Below is a small trained network, with its code and all its weights. Each question gives an input and a target symbol and asks what happens when units are switched off, that is, made to give their printed mean instead of their output.

import numpy as np


def w(rows, s, z=0):
    codes = np.array(rows[::2]) - 128.0
    scale = np.full(codes.shape[1], s)
    scale[-1] = z or s
    return codes * scale


def norm(h):
    return h / np.sqrt((h * h).mean(-1, keepdims=True) + 1e-5)


def f(y):
    return y / 2 * (1 + np.tanh(0.7978845608 * (y + 0.044715 * y**3)))


def softmax(a):
    e = np.exp(a - a.max(-1, keepdims=True))
    return e / e.sum(-1, keepdims=True)


def log_softmax(a):
    a = a - a.max(-1, keepdims=True)
    return a - np.log(np.exp(a).sum(-1, keepdims=True))


def net(x, mask):
    ids = ['ΔΘΞΦΨΩαβγεζηστ'.index(c) for c in x.split()]
    T = len(ids)
    res = E[ids] + P[:T]
    u = 0
    for l in range(2):
        r = norm(res)
        for j in range(2):
            rows = slice(2 * j, 2 * j + 2)
            q, k, v = (r @ M[l][rows].T for M in (Q, K, V))
            z = softmax(np.where(np.tri(T) > 0, q @ k.T / 2**0.5, -1e9)) @ v
            o = O[l][rows]
            res = res + np.where(mask[u + j], z, o[:, -1]) @ o[:, :-1]
        u += 2
        y = f(norm(res) @ A[l][:, :-1].T + A[l][:, -1])
        res = res + np.where(mask[u : u + 4], y, B[l][:, -1]) @ B[l][:, :-1]
        u += 4
    return log_softmax(norm(res)[-1] @ U[:, :-1].T + U[:, -1])


Q, K, V, O, A, B = {}, {}, {}, {}, {}, {}
E = w([
[156,116,70,164,198,153,221],'Δ',
[146,88,125,133,73,161,95],'Θ',
[191,90,128,200,119,92,189],'Ξ',
[205,173,109,40,104,186,116],'Φ',
[169,64,167,185,47,79,107],'Ψ',
[163,149,155,137,129,107,101],'Ω',
[157,173,153,165,152,109,127],'α',
[108,135,147,137,75,131,64],'β',
[197,144,96,41,102,183,119],'γ',
[116,140,161,150,95,122,6],'ε',
[163,126,103,173,183,147,89],'ζ',
[152,133,178,172,87,102,132],'η',
[108,226,67,181,92,116,108],'σ',
[219,131,128,51,70,167,179],'τ',
],0.016)
P = w([
[103,175,111,85,58,129,174],'0',
[172,225,73,241,88,190,117],'1',
[150,176,107,180,110,176,92],'2',
[160,159,137,175,127,174,80],'3',
[161,141,166,163,151,171,71],'4',
[163,112,182,151,191,163,74],'5',
[176,111,177,167,252,141,125],'6',
],0.012)
Q[0] = w([
[117,123,125,249,148,103,123],'0.h1',
[84,96,96,109,75,119,127],'0.h1',
[54,146,79,153,128,112,178],'0.h2',
[179,156,118,106,176,147,174],'0.h2',
],0.02)
K[0] = w([
[87,173,30,71,46,74,157],'0.h1',
[175,198,96,189,83,165,123],'0.h1',
[92,182,4,141,36,133,163],'0.h2',
[211,120,135,135,242,116,141],'0.h2',
],0.012)
V[0] = w([
[138,147,151,185,199,145,180],'0.h1',
[44,45,83,135,80,68,141],'0.h1',
[103,119,135,254,125,126,118],'0.h2',
[121,173,155,133,167,128,187],'0.h2',
],0.0087)
O[0] = w([
[164,222,153,140,99,172,143,60],'0.h1',
[192,80,160,43,163,4,72,79],'0.h1',
[176,128,188,128,162,162,43,255],'0.h2',
[104,71,188,122,54,91,82,120],'0.h2',
],0.011,0.0055)
A[0] = w([
[248,129,184,169,209,48,127,154],'0.n1',
[59,106,113,254,128,48,154,252],'0.n2',
[54,139,133,202,143,150,14,127],'0.n3',
[246,136,97,83,57,195,122,129],'0.n4',
],0.0081,0.0028)
B[0] = w([
[100,177,2,160,17,165,95,254],'0.n1',
[139,42,180,95,217,194,21,158],'0.n2',
[161,49,65,185,141,147,187,202],'0.n3',
[116,192,145,97,231,146,46,190],'0.n4',
],0.0082,0.0099)
Q[1] = w([
[122,110,132,229,102,154,55],'1.h1',
[157,121,168,208,113,63,87],'1.h1',
[99,103,177,161,121,98,106],'1.h2',
[102,182,158,5,118,127,130],'1.h2',
],0.016)
K[1] = w([
[57,104,102,110,29,48,135],'1.h1',
[120,105,110,141,119,22,177],'1.h1',
[99,116,146,171,71,92,109],'1.h2',
[222,145,176,143,241,250,19],'1.h2',
],0.012)
V[1] = w([
[85,139,86,169,228,165,92],'1.h1',
[179,33,83,80,135,79,146],'1.h1',
[37,114,210,8,132,115,132],'1.h2',
[60,151,127,137,67,95,49],'1.h2',
],0.013)
O[1] = w([
[28,23,79,43,123,161,123,124],'1.h1',
[150,172,28,132,233,128,180,110],'1.h1',
[164,112,172,4,109,157,171,1],'1.h2',
[78,86,108,160,22,119,172,221],'1.h2',
],0.013,0.0065)
A[1] = w([
[225,210,106,138,197,21,81,2],'1.n1',
[13,80,128,119,92,135,73,69],'1.n2',
[221,182,87,13,181,162,60,180],'1.n3',
[148,104,137,108,19,248,110,132],'1.n4',
],0.011,0.0079)
B[1] = w([
[19,89,189,133,206,131,249,138],'1.n1',
[189,137,144,99,162,1,147,173],'1.n2',
[115,128,159,85,58,65,57,199],'1.n3',
[121,148,124,97,184,150,195,254],'1.n4',
],0.016,0.0091)
U = w([
[186,75,132,56,60,66,69,186],'Δ',
[138,120,138,179,176,232,148,57],'Θ',
[210,135,122,122,146,161,31,112],'Ξ',
[119,149,97,205,171,71,238,1],'Φ',
[58,87,91,102,23,98,177,198],'Ψ',
[77,112,236,137,47,174,126,122],'Ω',
[32,63,188,170,156,98,74,100],'α',
[224,195,152,118,87,95,203,151],'β',
[163,182,215,151,201,69,126,122],'γ',
[110,191,108,207,54,137,82,185],'ε',
[186,116,126,101,189,23,133,161],'ζ',
[159,181,202,85,84,138,8,90],'η',
[89,100,113,74,72,179,244,114],'σ',
[88,62,45,120,157,121,75,142],'τ',
],0.014,0.0047)

Each question gives the input, a string of symbols that net reads in full, and the target symbol t.
The units are the heads (2 rows each of Q, K, V and O) and the neurons (one row each of A and B). Each row of codes is followed by its name. A weight is (code - 128) times the scale printed after its matrix; where a second scale follows, it is the last column's (O, A, B and U).
mask holds one flag per unit, layer by layer, with each layer's heads first. A switched-off unit (its flag False) gives its mean, the last column of its rows in O or B, instead of its output. The means were averaged over made-up inputs and are rounded, as every weight is.
A unit's drop is (log p(t) with every unit on - log p(t) with that unit switched off) / (log p(t) with every unit on - log p(t) with every unit switched off).
The circuit of an input: a set's keep is (log p(t) with only the set's units on - log p(t) with every unit switched off) / (log p(t) with every unit on - log p(t) with every unit switched off). Starting from all 12 units, units are removed one at a time, each time the one whose removal leaves the highest keep (on an exact tie, the one counted first), for as long as the keep stays at least 0.8.
units of the circuit, in order: the units of the circuit, biggest drop first
top k neurons: the k neurons with the biggest drops, biggest first
top k neurons in layer l: the k neurons of layer l with the biggest drops, biggest first
which heads matter: for each layer, one digit per head in row order, 1 if its drop is at least 0.15 and else 0, layers parted by /
input Ψ Ξ Φ, target η: units of the circuit, in order => 0.n4, 1.n3
input α Ξ Ξ Δ Ω, target Ω: which heads matter => 11 / 10
input η Ξ Ξ ζ σ Ξ β, target β: which heads matter => 11 / 11
input Ω Φ Ψ, target σ: units of the circuit, in order => 0.h2, 1.h2, 0.n1, 1.n4
input Θ α Ω ε, target ζ: which heads matter => 00 / 11
input Ξ σ ζ ε Ξ ε, target ε: which heads matter => 10 / 01
input Θ ζ σ Ψ, target ζ: which heads matter => 00 / 11
input α Δ γ Ω Ω γ, target Θ: units of the circuit, in order => 0.h1
input Φ β Ψ Ω Ξ α, target Θ: which heads matter => 11 / 01
input γ η Ψ Ξ Ψ ε σ, target Ξ: which heads matter => 11 / 11
input σ σ Ψ Ω α τ Ξ, target Ψ: which heads matter => 01 / 01
input ε γ Φ Ξ Φ Ψ ζ, target τ: units of the circuit, in order => 1.h1, 0.h1
input Φ η Ξ Ξ Ψ τ Ξ, target Θ: which heads matter => 11 / 01
input Ξ Ξ Ψ Φ Ψ Δ, target ε: which heads matter => 10 / 00
input β Ω Ω Ξ Φ, target η: which heads matter => 10 / 01
input Δ Φ Φ, target σ: which heads matter => 11 / 10
input Φ Φ Φ, target σ: units of the circuit, in order => 1.h1, 1.n4
input Φ Ξ Φ Ξ γ ε, target Θ: which heads matter => 11 / 00
input Ω ε γ, target ζ: top 2 neurons in layer 0 => 0.n1, 0.n3
input ζ Ξ Ξ Δ Ξ α, target α: which heads matter => 10 / 11
input α σ Θ η ε, target Ω: units of the circuit, in order => 1.h1, 0.h1
input Ψ Φ Δ Θ Δ Ψ, target Φ: units of the circuit, in order => 1.h1, 0.h1, 1.n1
input ε Ξ Ψ Ω Ξ ε Ω, target τ: units of the circuit, in order => 0.h1, 1.h1
input Ξ Ξ γ, target η: top 2 neurons => 0.n1, 0.n4
input η Ξ Ξ Ψ τ Ξ Ξ, target β: top 3 neurons in layer 0 => 0.n4, 0.n3, 0.n1
input α γ Ω, target Ω: units of the circuit, in order => 1.h1
input σ Ξ α Ξ, target Ψ: top 2 neurons => 0.n2, 0.n1
